Below are the code and all the weights of a small trained network. Each question names an input and a class and asks about switching units off, where a switched-off unit gives its printed mean instead of its output.

import numpy as np


def w(rows, s, z=0):
    codes = np.array(rows[::2]) - 128.0
    scale = np.full(codes.shape[1], s)
    scale[-1] = z or s
    return codes * scale


def f(y):
    return y / 2 * (1 + np.tanh(0.7978845608 * (y + 0.044715 * y**3)))


def log_softmax(a):
    a = a - a.max(-1, keepdims=True)
    return a - np.log(np.exp(a).sum(-1, keepdims=True))


def net(x, mask):
    res = np.array(x, float).reshape(1, 7) / 4 @ E
    y = f(res @ A[0][:, :-1].T + A[0][:, -1])
    res = res + np.where(mask, y, B[0][:, -1]) @ B[0][:, :-1]
    return log_softmax(res[-1] @ U[:, :-1].T + U[:, -1])


A, B = {}, {}
E = w([
[115,132,112],'x0',
[118,132,115],'x1',
[123,130,123],'x2',
[137,124,139],'x3',
[140,124,142],'x4',
[8,226,254],'x5',
[17,9,169],'x6',
],0.0093)
A[0] = w([
[88,20,164,65],'n1',
[169,87,123,251],'n2',
[183,125,190,114],'n3',
[60,9,117,70],'n4',
[195,230,102,81],'n5',
[186,209,77,75],'n6',
[158,79,95,196],'n7',
[76,209,210,138],'n8',
[68,177,144,210],'n9',
[183,58,37,108],'n10',
[181,196,124,50],'n11',
],0.014,0.0016)
B[0] = w([
[45,111,210,209],'n1',
[207,146,122,176],'n2',
[81,166,99,136],'n3',
[86,95,211,226],'n4',
[54,37,246,214],'n5',
[75,56,188,206],'n6',
[168,136,121,190],'n7',
[255,216,81,228],'n8',
[193,178,103,187],'n9',
[232,243,81,249],'n10',
[47,69,188,182],'n11',
],0.0088,0.015)
U = w([
[251,171,135,254],'0',
[72,45,202,2],'1',
],0.017,0.0013)

Each question gives the input, the list of numbers given to net, and the class t.
The units are the neurons (one row each of A and B). Each row of codes is followed by its name. A weight is (code - 128) times the scale printed after its matrix; where a second scale follows, it is the last column's (A, B and U).
mask holds one flag per neuron, in row order. A switched-off neuron (its flag False) gives its mean, the last column of its row in B, instead of its output. The means were averaged over made-up inputs and are rounded, as every weight is.
A unit's drop is (log p(t) with every unit on - log p(t) with that unit switched off) / (log p(t) with every unit on - log p(t) with every unit switched off).
The circuit of an input: a set's keep is (log p(t) with only the set's units on - log p(t) with every unit switched off) / (log p(t) with every unit on - log p(t) with every unit switched off). Starting from all 11 units, units are removed one at a time, each time the one whose removal leaves the highest keep (on an exact tie, the one counted first), for as long as the keep stays at least 0.8.
units of the circuit, in order: the units of the circuit, biggest drop first
k most important neurons: the k neurons with the biggest drops, biggest first
drop when u is switched off: that unit's drop, to one decimal
input [2,1,-2,-2,-1,7,6], class 0: units of the circuit, in order	[n8]
input [0,-1,4,-5,2,-6,6], class 0: 3 most important neurons	[n10, n5, n6]
input [6,8,6,-3,6,-6,-8], class 1: 2 most important neurons	[n5, n6]
input [-5,-8,6,-7,-8,5,5], class 0: 4 most important neurons	[n8, n5, n9, n6]
input [-7,-4,-8,-4,-1,3,3], class 0: 3 most important neurons	[n5, n8, n6]
input [6,-6,-3,8,-3,8,8], class 0: 2 most important neurons	[n8, n9]
input [-8,8,-1,-2,-6,4,4], class 0: 2 most important neurons	[n8, n5]
input [0,6,0,-7,6,6,6], class 0: 2 most important neurons	[n8, n9]
input [3,5,6,4,-4,7,-8], class 1: drop when n6 is switched off	0.6
input [0,0,-8,3,-3,7,7], class 0: drop when n8 is switched off	1.5
input [-6,-6,3,-4,-5,7,6], class 0: drop when n8 is switched off	1.2
